Below are the code and all the weights of a small trained network. Each question names an input and a class and asks about switching units off, where a switched-off unit gives its printed mean instead of its output.

import numpy as np


def w(rows, s, z=0):
    codes = np.array(rows[::2]) - 128.0
    scale = np.full(codes.shape[1], s)
    scale[-1] = z or s
    return codes * scale


def norm(h):
    return h / np.sqrt((h * h).mean(-1, keepdims=True) + 1e-5)


def f(y):
    return np.maximum(y, 0)


def log_softmax(a):
    a = a - a.max(-1, keepdims=True)
    return a - np.log(np.exp(a).sum(-1, keepdims=True))


def net(x, mask):
    res = np.array(x, float).reshape(1, 3) / 4 @ E
    u = 0
    for l in range(3):
        y = f(norm(res) @ A[l][:, :-1].T + A[l][:, -1])
        res = res + np.where(mask[u : u + 8], y, B[l][:, -1]) @ B[l][:, :-1]
        u += 8
    return log_softmax(norm(res)[-1] @ U[:, :-1].T + U[:, -1])


A, B = {}, {}
E = w([
[68,119,36,133,253,135],'x0',
[5,130,152,125,139,196],'x1',
[45,30,119,234,165,122],'x2',
],0.0066)
A[0] = w([
[133,95,102,57,171,89,176],'L0N0',
[100,178,139,36,122,114,243],'L0N1',
[190,191,216,241,105,132,125],'L0N2',
[105,143,210,93,45,105,255],'L0N3',
[59,1,205,179,194,52,196],'L0N4',
[16,80,55,189,128,96,105],'L0N5',
[107,147,135,148,209,138,40],'L0N6',
[195,150,48,159,174,132,189],'L0N7',
],0.0056,0.00095)
B[0] = w([
[53,164,163,186,139,106,169],'L0N0',
[102,158,79,87,122,168,210],'L0N1',
[94,148,176,193,148,146,199],'L0N2',
[88,105,105,116,190,119,228],'L0N3',
[120,187,56,69,80,103,253],'L0N4',
[142,157,140,130,82,86,237],'L0N5',
[253,82,156,104,183,88,171],'L0N6',
[145,113,211,88,125,175,191],'L0N7',
],0.0058,0.0048)
A[1] = w([
[96,189,149,74,162,177,199],'L1N0',
[165,154,92,71,160,223,100],'L1N1',
[194,152,148,173,141,32,96],'L1N2',
[235,36,164,152,166,136,210],'L1N3',
[75,20,128,253,157,134,182],'L1N4',
[235,91,196,172,118,119,181],'L1N5',
[109,118,95,213,97,98,54],'L1N6',
[102,123,141,96,35,142,251],'L1N7',
],0.0067,0.0017)
B[1] = w([
[93,99,153,135,102,55,254],'L1N0',
[193,84,96,151,104,95,217],'L1N1',
[134,61,207,113,68,229,216],'L1N2',
[95,191,223,43,223,214,190],'L1N3',
[229,126,138,194,55,186,232],'L1N4',
[159,100,254,151,176,173,222],'L1N5',
[183,186,46,145,117,141,186],'L1N6',
[157,104,132,162,149,79,236],'L1N7',
],0.0057,0.0045)
A[2] = w([
[197,116,129,175,249,72,185],'L2N0',
[32,136,81,97,100,96,157],'L2N1',
[144,165,144,73,145,131,144],'L2N2',
[95,222,158,43,148,139,135],'L2N3',
[35,78,120,96,73,169,131],'L2N4',
[125,98,94,176,119,100,6],'L2N5',
[147,153,99,1,106,107,138],'L2N6',
[156,213,145,133,131,86,192],'L2N7',
],0.0074,0.002)
B[2] = w([
[74,154,161,164,187,112,210],'L2N0',
[157,83,187,81,125,148,229],'L2N1',
[120,103,154,213,90,201,210],'L2N2',
[209,143,136,253,130,121,239],'L2N3',
[140,243,171,32,194,193,198],'L2N4',
[132,148,144,116,65,122,166],'L2N5',
[103,111,77,154,74,102,253],'L2N6',
[86,70,118,156,109,172,207],'L2N7',
],0.0061,0.0044)
U = w([
[165,151,95,174,84,104,220],'0',
[96,205,255,67,223,180,109],'1',
[93,141,199,160,213,98,219],'2',
[108,65,128,64,127,62,6],'3',
],0.0065,0.0021)

Each question gives the input, the list of numbers given to net, and the class t.
The units are the neurons (one row each of A and B). Each row of codes is followed by its name. A weight is (code - 128) times the scale printed after its matrix; where a second scale follows, it is the last column's (A, B and U).
mask holds one flag per neuron, layer by layer. A switched-off neuron (its flag False) gives its mean, the last column of its row in B, instead of its output. The means were averaged over made-up inputs and are rounded, as every weight is.
A unit's drop is (log p(t) with every unit on - log p(t) with that unit switched off) / (log p(t) with every unit on - log p(t) with every unit switched off).
The circuit of an input: a set's keep is (log p(t) with only the set's units on - log p(t) with every unit switched off) / (log p(t) with every unit on - log p(t) with every unit switched off). Starting from the 12 units with the biggest drops (on a tie, the unit counted first), units are removed one at a time, each time the one whose removal leaves the highest keep (on an exact tie, the one counted first), for as long as the keep stays at least 0.8.
units of the circuit, in order: the units of the circuit, biggest drop first
top k neurons: the k neurons with the biggest drops, biggest first
top k neurons in layer l: the k neurons of layer l with the biggest drops, biggest first
drop of u: that unit's drop, to one decimal
input [3,5,5], class 0: units of the circuit, in order	L1N4; L1N3; L0N5; L1N5
input [2,-8,3], class 1: units of the circuit, in order	L1N3; L0N7
input [-2,6,8], class 0: top 2 neurons	L1N4; L1N6
input [1,-1,-3], class 3: top neuron in layer 2	L2N3
input [0,3,2], class 3: top 2 neurons in layer 0	L0N4; L0N5
input [1,5,-8], class 0: top 3 neurons	L2N3; L2N6; L1N1
input [-1,8,-8], class 0: top 2 neurons in layer 1	L1N1; L1N2
input [-1,0,1], class 3: top 4 neurons	L0N4; L1N3; L1N4; L2N1
input [1,2,1], class 3: top 2 neurons	L0N4; L1N3
input [4,3,6], class 0: top 2 neurons	L1N4; L0N5
input [4,-7,-3], class 1: top 2 neurons	L0N4; L0N7
input [-3,4,-6], class 0: top 2 neurons	L2N3; L2N6
input [5,-7,0], class 1: drop of L0N7	0.1
input [7,1,7], class 0: drop of L0N5	0.2
input [4,-7,-1], class 1: drop of L1N3	0.1
input [5,2,-7], class 0: top neuron	L2N3
